Below is a small trained network, with its code and all its weights. Each question gives an input and a class and asks what happens when units are switched off, that is, made to give their printed mean instead of their output.

import numpy as np


def w(rows, s, z=0):
    codes = np.array(rows[::2]) - 128.0
    scale = np.full(codes.shape[1], s)
    scale[-1] = z or s
    return codes * scale


def f(y):
    return np.maximum(y, 0)


def log_softmax(a):
    a = a - a.max(-1, keepdims=True)
    return a - np.log(np.exp(a).sum(-1, keepdims=True))


def net(x, mask):
    res = np.array(x, float).reshape(1, 4) / 4 @ E
    y = f(res @ A[0][:, :-1].T + A[0][:, -1])
    res = res + np.where(mask, y, B[0][:, -1]) @ B[0][:, :-1]
    return log_softmax(res[-1] @ U[:, :-1].T + U[:, -1])


A, B = {}, {}
E = w([
[74,198,219,179,208,66,214,131],'x0',
[46,61,61,2,235,50,109,167],'x1',
[208,53,73,206,116,45,207,193],'x2',
[187,200,62,70,130,85,178,47],'x3',
],0.0075)
A[0] = w([
[55,202,188,78,125,203,60,62,104],'N0',
[182,72,62,102,57,193,55,117,54],'N1',
[222,209,202,254,6,218,155,78,60],'N2',
[179,194,79,101,124,110,169,54,46],'N3',
[188,203,74,96,123,104,172,47,26],'N4',
[62,197,223,175,191,81,221,124,11],'N5',
[76,66,198,198,118,178,75,220,49],'N6',
[213,65,92,216,105,45,206,200,2],'N7',
[55,197,180,65,131,202,61,64,92],'N8',
[79,68,188,194,120,181,83,213,71],'N9',
[180,190,84,98,124,105,159,63,48],'N10',
[178,55,45,80,58,188,44,122,50],'N11',
],0.0061,0.0015)
B[0] = w([
[188,98,44,196,130,219,235,160,194],'N0',
[177,213,191,204,188,69,23,151,181],'N1',
[10,81,58,3,251,54,86,241,249],'N2',
[110,88,183,93,42,114,144,47,170],'N3',
[108,90,185,91,39,118,148,45,174],'N4',
[189,219,193,204,178,74,2,157,194],'N5',
[117,87,195,82,29,113,155,28,183],'N6',
[186,95,40,195,135,232,247,164,194],'N7',
[188,92,36,197,139,221,238,176,191],'N8',
[114,82,199,78,21,112,154,21,180],'N9',
[106,89,182,92,38,117,146,42,166],'N10',
[159,214,198,184,188,58,18,160,186],'N11',
],0.0058,0.012)
U = w([
[187,107,49,198,121,210,189,147,97],'0',
[172,249,202,195,162,85,69,141,57],'1',
[16,88,73,11,197,84,115,178,254],'2',
[114,90,198,88,6,124,144,51,103],'3',
],0.011,0.00073)

Each question gives the input, the list of numbers given to net, and the class t.
The units are the neurons (one row each of A and B). Each row of codes is followed by its name. A weight is (code - 128) times the scale printed after its matrix; where a second scale follows, it is the last column's (A, B and U).
mask holds one flag per neuron, in row order. A switched-off neuron (its flag False) gives its mean, the last column of its row in B, instead of its output. The means were averaged over made-up inputs and are rounded, as every weight is.
A unit's drop is (log p(t) with every unit on - log p(t) with that unit switched off) / (log p(t) with every unit on - log p(t) with every unit switched off).
The circuit of an input: a set's keep is (log p(t) with only the set's units on - log p(t) with every unit switched off) / (log p(t) with every unit on - log p(t) with every unit switched off). Starting from all 12 units, units are removed one at a time, each time the one whose removal leaves the highest keep (on an exact tie, the one counted first), for as long as the keep stays at least 0.8.
units of the circuit, in order: the units of the circuit, biggest drop first
top k neurons: the k neurons with the biggest drops, biggest first
drop when u is switched off: that unit's drop, to one decimal
input [-2,-6,1,8], class 3: top 2 neurons : N4; N3
input [6,-5,-6,6], class 0: units of the circuit, in order : N0
input [3,5,-5,-3], class 0: units of the circuit, in order : N2; N8
input [5,4,-4,5], class 1: top 3 neurons : N2; N5; N7
input [-7,5,6,6], class 1: units of the circuit, in order : N11; N1
input [-2,-5,-3,2], class 2: top 2 neurons : N2; N7
input [-6,-8,2,1], class 2: top 2 neurons : N2; N5
input [-8,7,8,-2], class 0: top 3 neurons : N7; N2; N5
input [-6,-3,0,-5], class 1: top 2 neurons : N1; N11
input [-3,6,-6,-2], class 0: top 2 neurons : N2; N8
input [-4,4,3,-2], class 1: top 2 neurons : N2; N11
input [1,-2,-8,8], class 0: top 2 neurons : N8; N0
input [-7,-4,-2,2], class 1: top 2 neurons : N1; N11
input [-6,-2,2,8], class 3: units of the circuit, in order : N4
input [-8,5,-3,4], class 1: top 3 neurons : N11; N2; N1
input [2,5,-6,4], class 0: top 2 neurons : N2; N8
input [1,-3,-2,-1], class 2: top 2 neurons : N7; N2
input [-8,-7,-7,-4], class 1: top 3 neurons : N1; N11; N7
input [-8,-4,-2,-6], class 1: top 2 neurons : N1; N11
input [7,3,4,7], class 1: units of the circuit, in order : N5
input [-7,-8,0,-1], class 2: drop when N2 is switched off : 1.5
input [1,-7,5,6], class 2: drop when N2 is switched off : 1.1
input [1,2,4,7], class 3: drop when N2 is switched off : 0.2
input [-2,-8,-1,-8], class 2: drop when N2 is switched off : 1.7
